In the rows, 128 means zero.
Each row of numbers stands for one node and depends on some of the facts below. Use the named rows to name the rest.

Known rows:
[167 166 170 133 125 158 159  95 121 151 140 179 165 114 105  95 105 134
 157 140 131 148 133 106 178 149 135 142 165 112 173 142 135 142  99 106
 111  82 157 108 133 148]: drukler
[117  99 149 132 149 159 165  85 104 141 124 178 141 123 176 106 133 149
 142 147 136 133 118 167 127 133 123  85 166 163 121  90 147 159 155  26
 139 105 126 108 153 142]: ritim
[154 135 115 125 150 175 150 164 109 176 102 154 123 101 146 109  98 147
 110 117 100 144  97 163 109 147 157 134 151  92 166 164 134 137 139 143
  96 165 216 161 130 121]: traskebru
[124  78 127 112 138 146 142 120 100 136 127 169 174 111 179 116 132 142
 147 165 127 122 136 174 138  99 115 113 161 168 128  79 151 141 149  48
 108 154  97 103 151 133]: dradros
[125 113 150 129 119 161 158 144  95  93 124 140 155 106 200 118 135 142
 112 166 156 121 149 128 169 187 130 111 152 145 142  88 122 103 161 159
 114  88 113 121 112  85]: brigoza
[160 167 126 127  99 155 131 117 125 153 135 176 168  99  95 107  96 134
 145 134 105 122 124 102 172 141 121 146 156 126 165 111 126 147  98 147
 107  86 120 112 137 146]: zigrida
[124 152 122 126  93 157 168 124  91  83 110 148 174 132 178 120 135 129
  97 171 149 130 147 109 149 188 139 115 166 148 133  97 132 111 147 151
 105  74 134 125 116  93]: griskuplim
[115 130  94 127 111 163 124 172  97 155 119 126 183 109 112 114 105 134
  79 131  65 127 108 132  97 172 140 100 152 102 146 103 140 152 125 150
 102 136 171 171 122 144]: dakor
[115 117  89 125 103 153 150  93 106 139 116 175 134 102 129 137 124 153
 121 141 106 116 102 163 101  97 108  79 163 177 107  80 137 153 154  31
 132 115 137 110 155 144]: suzu
[127  99 124 121 144 154 131 183  98 155 126 115 191 118 147 112 115 132
  95 159  82 138 134 157 111 168 153 115 160  96 153 110 147 149 122 157
  91 149 172 166 120 136]: truplar
[131 113  97 114 132 157 110 197 103 162 117 123 186 108 145 116 111 132
  95 141  69 130 116 156 105 158 143 129 150 100 159 113 142 143 113 163
 102 160 163 165 125 129]: brefu
[153 149 126 132 101 155 159 144 140 158 140 167 148  94  94 127  99 152
 162 144 132 127 141 120 149 114 114 124 163 118 167 108 103 111 109 159
 108  94 154  88 121 148]: skobo
[139  80 144 136 118 169 111 162 126 177 134 143 127  98 155 106  85 159
  93 145  92  95 102 139  93 156 159 112 140  88 117 150 144 146 163 165
 132 142 185 155 151 115]: skigruba
[124 116 143 133 147 173 150 170 101 165 131 123 180 126 142 101 101 138
  92 155  92 141 123 145 105 170 159 107 159  88 149 142 151 150 131 142
 106 139 193 164 131 136]: simes
[124 128 123 124 127 163 140 166  99 158 119 135 178 124 131  98 102 128
  85 142  72 138 108 138 101 173 156 117 161  95 147 133 149 148 125 145
  95 137 182 174 132 132]: kososko
[155 151 122 141 104 154 156 140 143 164 141 164 155  94  92 133  99 149
 158 145 132 129 142 121 146 111 114 127 159 120 165 114 106 108 101 157
 112 100 158  85 117 150]: fudru
[113 155 106 125 115  72 152 103 157  71 107  67  76 165 124 193 156 107
 126 125 174 142 145 105  97 106 121 151  74 141  58 176  95  56 155 168
 137 156 120 104 102  73]: nutira
[ 90 152 137 142 141  74 157  95 145  70 119  73  69 187 129 179 176 104
 119 137 175 149 159 105 104 125 128 135  85 130  67 174 102  68 153 153
 149 126 118 102 102  87]: grobrul
[ 89 108 177 145 171  69 111 113 164  98 134  75  83 203  96 118 136  98
  86 116 147 147 141 106  90 150 156 136  87  86  54 186 149 145 128 131
 163 166 116 165 122 134]: munu
[ 96 142 153 147 168  65  84  91 173  91 140  75  74 154  77 156 174 104
 155  67 167 142 149 100 152  95 103 155  58 122 145 157 103 140  94 104
 176 118  92 134 106 156]: nura

There are 3 kinds of fact about the nodes: Ψ, ζ, β.
Ψ: belongs to class; ζ: uses; β: is of sort
Ψ b <- bebra befo bidris bravin brefu dakor deko drotritre drudebik fumal fuskipli gramem grezok kapla klivoklem kososko mabrek munu nakik pabruk plinetro plovan pluzek rulamal serur simes skigruba tokupa traskebru trenoklon tridris truplar tudi vapepen vasa zuklar
Ψ c <- bovek breskos brigoza brokosen bubu dastu flogik graflam grebri griskuplim grobrul grokos mutrifim nudru nutira pobro rifan seplis skiplo sobom sokles stegen stofi trigre vimol
Ψ a <- brivus bruskor brusus didrulas digobo dori dritorul drukler drutri druvol fidem fidu fledi fudru gatun gekim greplastuk greris gretrul grilitin kiros kladuk klagrem klizo lonor mezim mikil nefosten nura pevan plavodes plebre pletru pliplus pogril reskas sevon sitrim skagral skobo sokle somuk stigre stustar sures tetim zagor zigrida ziklem
Ψ d <- bubrak dradros draki droti fuplir getrepen giple gradem griskes lepar mebron miplo paragre ploklam povan rele ritim suzu tigaskes trasor treston trezuk velon zaklis
bebra ζ [nutira]
befo ζ [plinetro]
bidris ζ [grezok]
bravin ζ [pevan]
brefu ζ [vasa]
breskos ζ [kladuk gekim]
brigoza ζ [trigre fuplir]
brivus ζ [gradem]
brusus ζ [breskos]
bubrak ζ [stustar]
dakor ζ [plebre pluzek]
dastu ζ [kladuk somuk]
didrulas ζ [fidu klagrem]
digobo ζ [sevon kladuk]
dori ζ [plebre fuplir somuk]
dradros ζ [grezok]
draki ζ [skiplo]
dritorul ζ [griskes vasa]
droti ζ [velon giple]
drotritre ζ [befo bubu skigruba]
drudebik ζ [dritorul]
drukler ζ [kladuk trezuk]
drutri ζ [fuskipli vapepen]
fidem ζ [reskas skigruba]
fumal ζ [fuplir]
fuskipli ζ [sevon dastu]
gatun ζ [mebron bruskor]
getrepen ζ [suzu lepar]
graflam ζ [dakor bruskor]
gramem ζ [fidu]
grebri ζ [brefu bovek klagrem]
greris ζ [vasa]
grezok ζ [vimol bovek vasa]
grilitin ζ [mebron]
griskes ζ [kladuk]
griskuplim ζ [sevon pluzek klagrem]
grobrul ζ [serur]
grokos ζ [traskebru trezuk]
kiros ζ [mebron nakik]
klivoklem ζ [skiplo]
kososko ζ [sevon]
lonor ζ [sevon vasa]
mabrek ζ [nutira]
mebron ζ [bruskor]
miplo ζ [flogik stigre]
munu ζ [digobo fidem kapla]
mutrifim ζ [bovek stigre]
nakik ζ [grebri bruskor klizo]
nefosten ζ [mebron nura droti]
nudru ζ [zagor]
nura ζ [paragre stofi]
pabruk ζ [gradem bidris trigre grilitin plovan]
pevan ζ [gradem]
plavodes ζ [gatun druvol]
plebre ζ [rulamal]
pletru ζ [plinetro gretrul]
plinetro ζ [digobo ziklem rele]
plovan ζ [drudebik]
pluzek ζ [plebre bruskor]
pobro ζ [dastu skigruba]
pogril ζ [sevon]
povan ζ [druvol bruskor]
rele ζ [bruskor]
ritim ζ [mebron bravin gekim]
rulamal ζ [grilitin bruskor]
sevon ζ [kladuk bruskor]
simes ζ [fuskipli pliplus]
skagral ζ [nakik gekim]
skigruba ζ [pevan]
skiplo ζ [treston]
sobom ζ [mebron somuk]
sokle ζ [bubrak]
sokles ζ [draki]
somuk ζ [sevon gekim]
stegen ζ [bovek]
stofi ζ [skiplo]
stustar ζ [pevan]
sures ζ [trigre]
suzu ζ [gatun]
tetim ζ [gekim klizo]
tigaskes ζ [klizo]
tokupa ζ [sevon]
trasor ζ [mebron]
trenoklon ζ [bidris kladuk]
treston ζ [vimol mebron bovek]
trezuk ζ [rifan gekim]
tridris ζ [fuplir]
truplar ζ [bidris klagrem]
vapepen ζ [velon]
vasa ζ [grilitin]
velon ζ [grezok trigre somuk]
vimol ζ [trigre mezim]
zagor ζ [rulamal vasa]
zigrida ζ [sevon]
zuklar ζ [sobom zigrida]
{bebra befo bidris bravin brefu brigoza brivus brusus bubrak bubu dakor didrulas digobo dori dradros draki dritorul drotritre drudebik drukler fidem fidu fledi flogik fudru fumal fuplir grebri greplastuk greris grezok grilitin griskuplim kapla kiros kladuk klagrem klivoklem klizo kososko lepar mabrek mebron mezim mikil miplo mutrifim nakik nefosten nudru pabruk paragre plavodes plebre plinetro pliplus plovan pluzek pobro pogril rele reskas ritim rulamal seplis serur sevon simes skagral skigruba skobo sokles somuk stegen stigre stofi stustar suzu tigaskes traskebru trasor trenoklon truplar tudi vapepen vasa zagor zaklis zigrida zuklar} β e
{bovek breskos brokosen bruskor dastu deko droti drutri druvol fuskipli gatun gekim getrepen giple gradem graflam gramem gretrul griskes grobrul grokos lonor munu nura nutira pevan pletru ploklam povan rifan sitrim skiplo sobom sokle sures tetim tokupa treston trezuk tridris trigre velon vimol ziklem} β f

Rows to name:
No name comes twice in this set of rows, the named rows included.
[144 123 136 140  88 170 150 111 106 130 126 156  97 105 188 117  91 164
 108 169 155  90 122 106 107 175 139 117 151 141  92 119 117  96 176 177
 127  80 138 110 133  72] -> bubu
[134 101 107 121 119 154 167 104 119 153 131 168 127 106 144 142 107 165
 150 165 137 130 119 173 105  75 116  89 167 158 104  89 134 120 160  57
 116 145 143  84 144 138] -> zaklis
[117 158 136 136 145  66 119 100 176  95 140  70  77 163  71 163 144  94
 156  90 165 151 153  99 120  67 114 155  78 112 118 172 107  94  88 141
 159 146  90  95 113 148] -> sitrim
[150 172 140 130 121 158 154 108 114 147 141 182 163 106  98 103 118 130
 157 114 122 144 123 108 181 157 125 138 156 124 175 118 122 154  92 100
 108  82 146 119 125 151] -> skagral
[135 142 108 133  98 162 165 128 100 111 121 142 118  99 184 152 109 154
 117 171 163 127 139 133 126 161 127 105 156 139 132 108 103  76 164 167
 107  90 168 100 109  87] -> seplis
[162 132 112 119 101 146  94 146 126 147 140 179 168  92 111 113 105 134
 154 124  95 102 123 110 177 127 117 150 137 141 168  87 116 146 104 148
 115 100  91 126 138 149] -> grilitin
[126 168 135 125 137  74 151  81 141  77  84  82  71 185 146 156 179  95
 126  90 169 152 122  98 118 140 143 157  69 140  95 189 113  79 160 119
 139 158 121 136 115  71] -> rifan
[122  94 116 117 136 144 167 119 103 142 129 147 168 112 163 142 131 157
 154 174 141 141 146 178 118  83 121  82 170 158 125  78 137 126 147  53
 104 144 136  84 131 141] -> miplo
[101 165 108 143 125  64  85  95 171  79 140  80  67 166  66 152 161  86
 137  68 150 138 129  90 121  93 105 148  67 139 120 157 113 139  87 109
 172 106  81 139 117 151] -> gatun
[131 107  81 114 110 156 110 101 108 148 105 180 108  91 165 127 120 158
 134 109  92 101  86 168 112  82 112 124 150 182 128  78 140 150 161  36
 132 151 103 128 173 130] -> mebron
[141  77 144 123 130 161 152  90 125 164 134 169 118 106 171 117 103 171
 150 164 144 101 128 174 108  88 120  95 163 152  94  92 145 136 166  62
 136 138 124  87 164 130] -> bubrak
[117 174  97 129 109  66  77  88 174  83 138  79  71 147  62 167 150  92
 135  66 140 128 118  94 111  79 107 154  63 143 107 163 108 127  93 130
 166 131  84 133 120 151] -> druvol
[138 159 129 139 115 157 137 112 111 143 138 180 170 107  96 104 119 130
 147 116 116 137 130 109 183 159 116 118 153 130 169  95 118 154  90 111
 124  73 129 125 121 154] -> kiros
[ 89 115 146 122 180  68  91 142 150  96 131  71  86 188 103 141 164  91
  97  91 141 149 145 126  92 125 142 146  63  92  88 177 140 141 113 131
 145 179 103 170 118 134] -> tridris

The same nodes again, as new rows of numbers:
Named rows:
[120 148 142 142 143 135 119 113 102 147 129 130  93 121 110 110 151 142
 117 116 127 137 160 174 120 132 188 103 116 126 143 148 155 151 122 126
 131 135 116]: klizo
[148 139 129 131 118 148 121 148 131 103  83 126 125 104 103  94 131 116
  68 119 114 122  88 178 128 155 100 145 139 102 111 149 106 123 131 109
 102 142 150]: nakik
[144 146 126 109 126 163 104 100 146  93  84 118 124  92  85 142 119 123
  82 148 122 112  94 140 136 151 112 145 145 146 155  85 120 111  55 117
 162 170 114]: drotritre
[118 138 146 138 129 184 125 122 109 155 141 120 133 171 105 120 131 133
 104 127 131 133 142 164 138 135 174 123 130 112 130 130 116 144  85 132
 124 132 119]: zigrida
[115 124 141 140 131 142 131 121 106 167 155 133 144 177 158 107 122 141
 112 102 116 122 139 141 150 118 144 135 123  94 129 123 118 134 144 118
  94 143 126]: greris
[122 128 120 131 136 120 142 128 119 119 171 114 134 156 113 170 121 128
 196 176 165 139 160  83 106 115 133 108 153 165  99 118 124 131 126 140
 146  91 102]: pevan
[119 131 134 133 139 143 123 107 114 154 161 136 131 127 178 151 124 153
 116 104 135 110 158 144 131 123 152 114 127 112 152 120  88 119 104 128
 123 160 111]: stustar
[117 131 143 141 125 151 122 117 116 151 146 126 132  95  88 121 106 136
 136 124 129 120 121 182 127 122 169 122 154 104 159 169 105 122  93 123
 128 141 128]: brusus
[133  94 113 106 125 119 127 135 158 139  99 151 113 113 202 134 140 136
  84  78 102 116 126 113 142 127 106 142  86 116 165  85 128 123 123 135
 123 149 163]: sokles
[123 120 136 141 146 108 127 131 117 172 164 150 115 123 189 117 129 154
 105  60 117 113 154 144 141 114 156 117 128 109 138 134 107 141 163 135
 108 149 124]: draki
[115 130 143 137 128 185 122 116 118 159 145 121 140 172  93 124 115 130
 111 125 130 131 129 151 143 130 172 129 146 123 146 110 105 135  64 132
 140 141 116]: drukler
[141 157 129 119 127 160 108 107 132  93  72 119 111 101  85 137 135 122
  79 149 126 121  98 154 134 161 118 135 129 140 145 105 124 123  65 116
 148 161 120]: plinetro
[112 143 134 141 125 161 118 116 109 143 140 121 131 109  87 129 115 135
 139 132 143 126 133 188 115 134 173 119 145 108 163 168  94 119  79 122
 137 137 126]: digobo
[128 111  96 113 118  60 142 149 145  91  91 136 114 147 174 126 163 118
 192 162 127 148 153  60  95 122  92 118  76 166 112 107 227 133 193 132
 145  78 142]: bovek
[127 108 135 137 139  89 144 151 126 145 178 125 144 166 117 115 115 120
 188 119 130 148 138  75 127  90 124 121 153 153  78 148 145 156 208 146
 126  81 117]: treston
[119 129 128 130 145  72 136 116 124 131 169 124 116  94  86 141 125 125
 215 142 143 143 136  84 116  98 136 103 158 168 125 158 153 139 179 147
 171  97 100]: ploklam
[118 128 139 137 123 174 129 128 112 158 150 125 147 197 123 116 125 135
 111 120 130 126 145 144 126 125 173 128 144 116 133  98 136 144  91 127
 113 136 118]: dritorul
[125  99 115 103 112 132 130 127 155 143  91 145 143 158 201 126 133 132
 100 109 104 115 115 104 144 125 102 156  87 106 158  76 154 113 108 123
 118 138 156]: brigoza
[140 134 123 125 106 157 121 133 136  97  96 122 153 127 126 115 106 121
  78 134 124 107  85 150 123 145  96 157 142 105 127 122 115 105  81  99
 115 153 130]: trenoklon
[134 145 118 117 123 118 134 125 128  74 110 106 160 155 138 156 129 106
 143 184 142 138 100  69 134 145  48 141 121 148  76 127 110 106 162 116
 122 107 129]: fuskipli

Name these rows:
No name comes twice in this set of rows, the named rows included.
[138 140 114 123 117 118 133 139 135  69 105 104 154 106  80 134 106  93
 164 187 140 142  75  97 118 140  55 145 151 147  79 161 118 106 170 115
 134  94 138] -> tokupa
[142 148 123 127 118 141 120 132 118  86  75 127 121 167 149  98 153 125
  77 139 119 123 131 139 113 156 118 135  99 121 115  93 190 136 112  97
 108 141 118] -> vasa
[120 126 128 136 137 100 134 121 127 128 174 112 131  60  54 150  98 111
 217 154 149 142 109 111 123 107 116 117 175 150 124 194  90 111 163 142
 155  99 123] -> pletru
[142 141 119 109 128 121 118 109 146  65 107 102 145 101  65 169 110  98
 170 197 136 139  77  76 133 134  65 137 156 177 109 115 130 107 116 124
 184 116 109] -> munu
[140  95 106 112 122  87 148 165 161 104 107 136 118 131 169 142 149 112
 164 145 127 143 146  53 111 116  88 125  95 170 100  97 170 138 178 148
 141  84 149] -> skiplo
[111 128 117 133 137  83 136 120 109 134 179 126 143 152 179 153 130 139
 198 150 158 133 176  75 108 108 122 101 126 143 107 151 129 120 173 133
 130  93 114] -> gradem
[121 148 134 133 138 142 108  97 115 137 142 129 107 115 106 139 139 148
 137 136 140 123 158 158 115 131 190 102 139 136 175 123 132 134  65 129
 154 151 101] -> reskas
[117 115 107 102 111 160 116 108 155 128  85 134 139 135 167 159 130 130
 105 136 118 120 109 120 153 138 111 154  87 112 186  76 124  94  48 128
 143 148 152] -> pobro
[122 107 106 102 123 101 137 126 161 108 100 120 146 107 149 166 130 110
 178 163 127 143 102  55 149 118  66 139  98 152 133 116 127 100 143 145
 159  97 155] -> grokos

